Here is a tiny trained network, its code and every weight. The questions are about switching its units off for an input and a target symbol, where a switched-off unit gives its printed mean instead of its output.

import numpy as np


def w(rows, s, z=0):
    codes = np.array(rows[::2]) - 128.0
    scale = np.full(codes.shape[1], s)
    scale[-1] = z or s
    return codes * scale


def norm(h):
    return h / np.sqrt((h * h).mean(-1, keepdims=True) + 1e-5)


def f(y):
    return np.maximum(y, 0)


def softmax(a):
    e = np.exp(a - a.max(-1, keepdims=True))
    return e / e.sum(-1, keepdims=True)


def log_softmax(a):
    a = a - a.max(-1, keepdims=True)
    return a - np.log(np.exp(a).sum(-1, keepdims=True))


def net(x, mask):
    ids = ['ΦΨγηθπ'.index(c) for c in x.split()]
    T = len(ids)
    res = E[ids] + P[:T]
    u = 0
    for l in range(3):
        q, k, v = (norm(res) @ M[l].T for M in (Q, K, V))
        z = softmax(np.where(np.tri(T) > 0, q @ k.T / 2**0.5, -1e9)) @ v
        res = res + np.where(mask[u], z, O[l][:, -1]) @ O[l][:, :-1]
        u += 1
        y = f(norm(res) @ A[l][:, :-1].T + A[l][:, -1])
        res = res + np.where(mask[u : u + 4], y, B[l][:, -1]) @ B[l][:, :-1]
        u += 4
    return log_softmax(norm(res)[-1] @ U[:, :-1].T + U[:, -1])


Q, K, V, O, A, B = {}, {}, {}, {}, {}, {}
E = w([
[42,107,170,167,217],'Φ',
[51,87,99,212,250],'Ψ',
[48,106,175,238,119],'γ',
[197,72,27,106,66],'η',
[153,159,191,180,192],'θ',
[10,59,97,53,206],'π',
],0.0024)
P = w([
[143,252,34,123,60],'0',
[135,238,76,140,131],'1',
[143,212,97,146,139],'2',
[147,191,107,145,142],'3',
[149,170,114,145,144],'4',
[149,155,123,140,144],'5',
[149,139,130,139,143],'6',
[147,125,144,131,150],'7',
[146,109,163,125,152],'8',
[145,82,175,119,150],'9',
[152,77,169,114,143],'10',
],0.0028)
Q[0] = w([
[94,201,134,62,56],'0.h1',
[124,68,185,254,201],'0.h1',
],0.0075)
K[0] = w([
[124,235,18,102,145],'0.h1',
[175,1,226,80,171],'0.h1',
],0.0056)
V[0] = w([
[66,111,4,187,61],'0.h1',
[215,177,102,203,137],'0.h1',
],0.0028)
O[0] = w([
[252,89,219,68,156,192],'0.h1',
[65,123,150,29,102,249],'0.h1',
],0.0037,0.0013)
A[0] = w([
[124,145,181,176,2,254],'0.n1',
[215,147,121,111,133,79],'0.n2',
[94,72,202,120,177,122],'0.n3',
[114,130,48,155,215,96],'0.n4',
],0.0032,0.00075)
B[0] = w([
[107,226,209,51,116,165],'0.n1',
[62,92,165,225,111,167],'0.n2',
[129,120,215,2,181,237],'0.n3',
[217,242,153,169,99,252],'0.n4',
],0.0024,0.0022)
Q[1] = w([
[167,87,26,113,79],'1.h1',
[191,109,87,115,9],'1.h1',
],0.011)
K[1] = w([
[162,252,143,105,67],'1.h1',
[180,254,90,67,123],'1.h1',
],0.0055)
V[1] = w([
[126,158,98,30,69],'1.h1',
[89,125,252,122,72],'1.h1',
],0.0037)
O[1] = w([
[73,51,105,160,254,2],'1.h1',
[223,191,24,153,214,171],'1.h1',
],0.0044,0.00098)
A[1] = w([
[172,123,177,55,68,2],'1.n1',
[9,202,43,188,84,64],'1.n2',
[219,51,109,115,133,100],'1.n3',
[3,134,153,142,105,233],'1.n4',
],0.0035,0.00074)
B[1] = w([
[128,179,202,80,23,189],'1.n1',
[2,251,29,91,179,195],'1.n2',
[101,200,137,211,91,208],'1.n3',
[196,135,123,79,219,246],'1.n4',
],0.0033,0.0013)
Q[2] = w([
[105,192,227,33,243],'2.h1',
[141,175,171,253,119],'2.h1',
],0.0063)
K[2] = w([
[123,160,254,129,220],'2.h1',
[163,88,155,170,128],'2.h1',
],0.0078)
V[2] = w([
[141,53,117,132,84],'2.h1',
[112,146,88,3,152],'2.h1',
],0.0038)
O[2] = w([
[136,240,198,160,254,1],'2.h1',
[217,63,183,230,72,161],'2.h1',
],0.0031,0.0037)
A[2] = w([
[115,149,136,218,101,175],'2.n1',
[113,120,88,205,169,169],'2.n2',
[109,2,163,35,160,98],'2.n3',
[89,42,63,141,175,3],'2.n4',
],0.0042,0.0026)
B[2] = w([
[100,90,129,155,174,233],'2.n1',
[127,157,198,78,108,190],'2.n2',
[117,1,51,83,127,252],'2.n3',
[116,162,82,243,61,152],'2.n4',
],0.005,0.0021)
U = w([
[39,202,73,70,141,94],'Φ',
[143,133,203,76,6,21],'Ψ',
[255,160,93,138,168,151],'γ',
[102,98,212,181,198,108],'η',
[86,139,89,247,82,83],'θ',
[127,42,85,62,145,252],'π',
],0.0075,0.002)

Each question gives the input, a string of symbols that net reads in full, and the target symbol t.
The units are the heads (2 rows each of Q, K, V and O) and the neurons (one row each of A and B). Each row of codes is followed by its name. A weight is (code - 128) times the scale printed after its matrix; where a second scale follows, it is the last column's (O, A, B and U).
mask holds one flag per unit, layer by layer, with each layer's heads first. A switched-off unit (its flag False) gives its mean, the last column of its rows in O or B, instead of its output. The means were averaged over made-up inputs and are rounded, as every weight is.
A unit's drop is (log p(t) with every unit on - log p(t) with that unit switched off) / (log p(t) with every unit on - log p(t) with every unit switched off).
The circuit of an input: a set's keep is (log p(t) with only the set's units on - log p(t) with every unit switched off) / (log p(t) with every unit on - log p(t) with every unit switched off). Starting from the 12 units with the biggest drops (on a tie, the unit counted first), units are removed one at a time, each time the one whose removal leaves the highest keep (on an exact tie, the one counted first), for as long as the keep stays at least 0.8.
units of the circuit, in order: the units of the circuit, biggest drop first
unit that matters most: the unit with the biggest drop
k most important neurons: the k neurons with the biggest drops, biggest first
top k neurons in layer l: the k neurons of layer l with the biggest drops, biggest first
input θ η π γ, target η: 3 most important neurons	[0.n1, 0.n3, 1.n1]
input η γ Ψ Ψ Ψ, target Ψ: units of the circuit, in order	[1.h1]
input θ Φ γ Ψ π Ψ θ θ Φ γ, target Φ: 3 most important neurons	[1.n2, 0.n4, 0.n1]
input Ψ η Ψ, target π: 2 most important neurons	[0.n2, 0.n4]
input θ θ π Ψ, target η: units of the circuit, in order	[0.n4, 2.n1, 2.n2]
input Ψ Ψ η π γ Ψ γ θ Φ Ψ, target θ: top 3 neurons in layer 2	[2.n3, 2.n1, 2.n2]
input η π η, target η: 2 most important neurons	[1.n3, 0.n4]
input Ψ π γ Ψ Ψ Ψ η, target Ψ: 2 most important neurons	[1.n3, 2.n3]
input Φ θ θ π η η Ψ Φ η θ η, target Φ: 2 most important neurons	[1.n3, 2.n3]
input η θ η π γ Ψ γ Ψ π γ θ, target γ: units of the circuit, in order	[1.h1, 0.n4]
input θ π π Φ, target η: units of the circuit, in order	[0.h1, 2.n3, 2.n1]
input η η π Ψ Ψ Ψ Ψ η γ Φ, target γ: 3 most important neurons	[0.n4, 2.n3, 2.n2]
input Ψ Ψ Ψ Ψ Φ Ψ, target θ: 2 most important neurons	[0.n4, 2.n2]
input π θ π γ, target η: 2 most important neurons	[0.n1, 2.n1]
input θ γ η θ η Ψ γ γ, target γ: 2 most important neurons	[0.n4, 2.n3]
input θ Ψ π Ψ, target η: top 2 neurons in layer 2	[2.n3, 2.n4]
input Ψ Ψ π Ψ θ, target Ψ: units of the circuit, in order	[1.h1]
input Ψ γ Ψ η γ, target π: top 3 neurons in layer 0	[0.n4, 0.n1, 0.n2]
input Φ Φ Φ, target θ: units of the circuit, in order	[2.h1, 2.n3, 2.n2]
input Ψ π Φ θ Ψ, target Φ: unit that matters most	1.n2
